[[ 0.77  3.87  0.98 -3.60 -4.88]
 [ 4.53  1.19  0.49  0.53 -5.16]
 [-3.27  3.00  1.24 -5.10 -1.28]
 [ 0.70 -6.81  0.22 -1.60  2.26]]
->
[[-4.88 -3.60  0.98  3.87  0.77]
 [-5.16  0.53  0.49  1.19  4.53]
 [-1.28 -5.10  1.24  3.00 -3.27]
 [ 2.26 -1.60  0.22 -6.81  0.70]]

[[ 5.14 -2.66  0.53  3.99 -2.29 -1.07  3.10 -2.02 -0.69]
 [ 2.20 -3.03  1.58  0.47  0.87  3.59 -1.23  4.39 -0.70]]
->
[[-0.69 -2.02  3.10 -1.07 -2.29  3.99  0.53 -2.66  5.14]
 [-0.70  4.39 -1.23  3.59  0.87  0.47  1.58 -3.03  2.20]]

[[ 0.02 -2.97 -1.08 -0.69  0.14  0.71  3.34]
 [ 0.33 -3.79 -1.22 -1.20  2.35  1.01  4.10]
 [ 4.43 -0.86  2.88 -5.21  5.08  5.18 -0.39]
 [ 1.75 -4.11  0.15 -3.38  4.20  3.02  2.61]
 [-1.26 -4.43 -2.47 -0.88  1.71  0.54  4.54]
 [ 0.06 -3.30 -0.42 -1.11  0.63  0.89  3.51]
 [-0.21 -4.28 -1.82 -1.07  3.71  1.96  4.52]
 [ 2.48 -3.88  0.20 -3.52  3.50  3.51  2.43]
 [-1.41 -4.47 -2.38 -0.92  2.70  0.56  5.12]
 [-0.14 -4.16 -2.23 -0.97  2.01  0.60  4.50]
 [ 0.53 -4.86 -0.75 -2.75  4.79  2.81  3.84]
 [ 2.49 -3.20  0.11 -3.48  2.64  3.67  1.93]]
->
[[ 3.34  0.71  0.14 -0.69 -1.08 -2.97  0.02]
 [ 4.10  1.01  2.35 -1.20 -1.22 -3.79  0.33]
 [-0.39  5.18  5.08 -5.21  2.88 -0.86  4.43]
 [ 2.61  3.02  4.20 -3.38  0.15 -4.11  1.75]
 [ 4.54  0.54  1.71 -0.88 -2.47 -4.43 -1.26]
 [ 3.51  0.89  0.63 -1.11 -0.42 -3.30  0.06]
 [ 4.52  1.96  3.71 -1.07 -1.82 -4.28 -0.21]
 [ 2.43  3.51  3.50 -3.52  0.20 -3.88  2.48]
 [ 5.12  0.56  2.70 -0.92 -2.38 -4.47 -1.41]
 [ 4.50  0.60  2.01 -0.97 -2.23 -4.16 -0.14]
 [ 3.84  2.81  4.79 -2.75 -0.75 -4.86  0.53]
 [ 1.93  3.67  2.64 -3.48  0.11 -3.20  2.49]]

[[ 0.26  4.57  4.50  6.44 -5.62 -1.45]
 [ 1.34  4.62  2.81  5.33 -5.71  0.08]
 [-0.85  0.26  1.27  1.02 -0.15 -1.17]]
->
[[-1.45 -5.62  6.44  4.50  4.57  0.26]
 [ 0.08 -5.71  5.33  2.81  4.62  1.34]
 [-1.17 -0.15  1.02  1.27  0.26 -0.85]]

[[-3.56  5.30 -5.19]
 [ 1.25  1.79  5.64]
 [-3.49  2.23  6.10]
 [-0.21  1.60 -3.42]
 [-0.84  5.51  4.73]]
->
[[-5.19  5.30 -3.56]
 [ 5.64  1.79  1.25]
 [ 6.10  2.23 -3.49]
 [-3.42  1.60 -0.21]
 [ 4.73  5.51 -0.84]]

[[-3.73  3.10  5.00  0.61 -0.76 -3.91 -4.50 -3.49  5.10 -1.81]
 [-2.67 -2.95 -0.31 -4.53  1.08  0.02  2.88  3.51 -3.36  4.87]
 [-4.83 -1.28  5.07  3.25 -2.08  2.12 -0.45 -1.43 -3.07  3.62]
 [-1.83 -5.09  4.76 -0.26 -2.62  0.97 -1.38 -3.26 -1.87 -4.18]
 [-3.96 -4.25  0.42 -4.31 -1.76  0.76  4.08 -3.38 -0.57 -0.48]
 [-0.26  2.41  4.17 -1.09 -1.80 -3.34  4.08  1.63  1.19  0.49]]
->
[[-1.81  5.10 -3.49 -4.50 -3.91 -0.76  0.61  5.00  3.10 -3.73]
 [ 4.87 -3.36  3.51  2.88  0.02  1.08 -4.53 -0.31 -2.95 -2.67]
 [ 3.62 -3.07 -1.43 -0.45  2.12 -2.08  3.25  5.07 -1.28 -4.83]
 [-4.18 -1.87 -3.26 -1.38  0.97 -2.62 -0.26  4.76 -5.09 -1.83]
 [-0.48 -0.57 -3.38  4.08  0.76 -1.76 -4.31  0.42 -4.25 -3.96]
 [ 0.49  1.19  1.63  4.08 -3.34 -1.80 -1.09  4.17  2.41 -0.26]]
---
[[-0.73  0.33]
 [-1.87 -2.80]
 [-3.75 -1.11]
 [-6.95 -3.14]]
->
[[-0.73  0.33]
 [-1.87 -2.80]
 [-3.75 -1.11]]

[[ 6.92  2.71  3.47]
 [-5.05 -3.05  5.73]
 [ 3.59 -3.73  6.40]
 [ 5.55  1.49  5.80]
 [-5.30  5.47  2.84]]
->
[[ 6.92  2.71]
 [-5.05 -3.05]
 [ 3.59 -3.73]]

[[-4.18 -3.23  0.46]
 [-3.95 -2.87  1.69]
 [-4.74 -3.65  0.87]
 [-4.92 -4.03 -0.28]
 [-5.12 -3.79  1.73]]
->
[[-4.18 -3.23]
 [-3.95 -2.87]
 [-4.74 -3.65]]

[[-2.63 -0.67]
 [ 2.88 -4.96]
 [ 4.69 -3.75]
 [-1.18  1.86]]
->
[[-2.63 -0.67]
 [ 2.88 -4.96]
 [ 4.69 -3.75]]

[[ 2.10 -2.33  0.80 -2.25]
 [-1.62  2.82 -5.37  2.15]
 [ 2.47 -0.63 -1.76 -1.87]
 [ 1.75 -0.25  2.15 -1.87]
 [ 1.57 -0.34  4.82  0.91]]
->
[[ 2.10 -2.33]
 [-1.62  2.82]
 [ 2.47 -0.63]]

[[ 4.08 -1.80 -1.77 -1.96]
 [-0.19 -2.74 -2.33  0.90]
 [-1.04 -6.32 -2.72  3.82]]
->
[[ 4.08 -1.80]
 [-0.19 -2.74]
 [-1.04 -6.32]]
---
[[ 1.51  0.41 -2.69]
 [ 4.01  2.70  4.84]
 [ 4.35  2.74  5.53]
 [ 0.09 -0.40  0.23]
 [-3.77 -2.86 -6.11]]
->
[1.51 2.70 5.53]

[[-1.13  6.33]
 [-1.22  2.64]
 [ 0.89  1.57]
 [-0.45 -2.66]
 [-0.94 -1.42]]
->
[-1.13  2.64]

[[ 2.15  3.27 -4.05  0.49]
 [-2.10  0.38 -2.38  2.43]
 [-4.03 -5.38 -1.62 -0.19]]
->
[ 2.15  0.38 -1.62]

[[ 3.92  6.28]
 [ 4.83 -0.27]
 [ 0.86 -0.32]
 [ 0.00 -0.22]
 [ 2.55 -2.88]]
->
[ 3.92 -0.27]

[[ 3.10 -2.97]
 [ 5.98 -6.62]]
->
[ 3.10 -6.62]

[[3.21 1.51]
 [3.98 3.13]
 [2.20 5.20]]
->
[3.21 3.13]
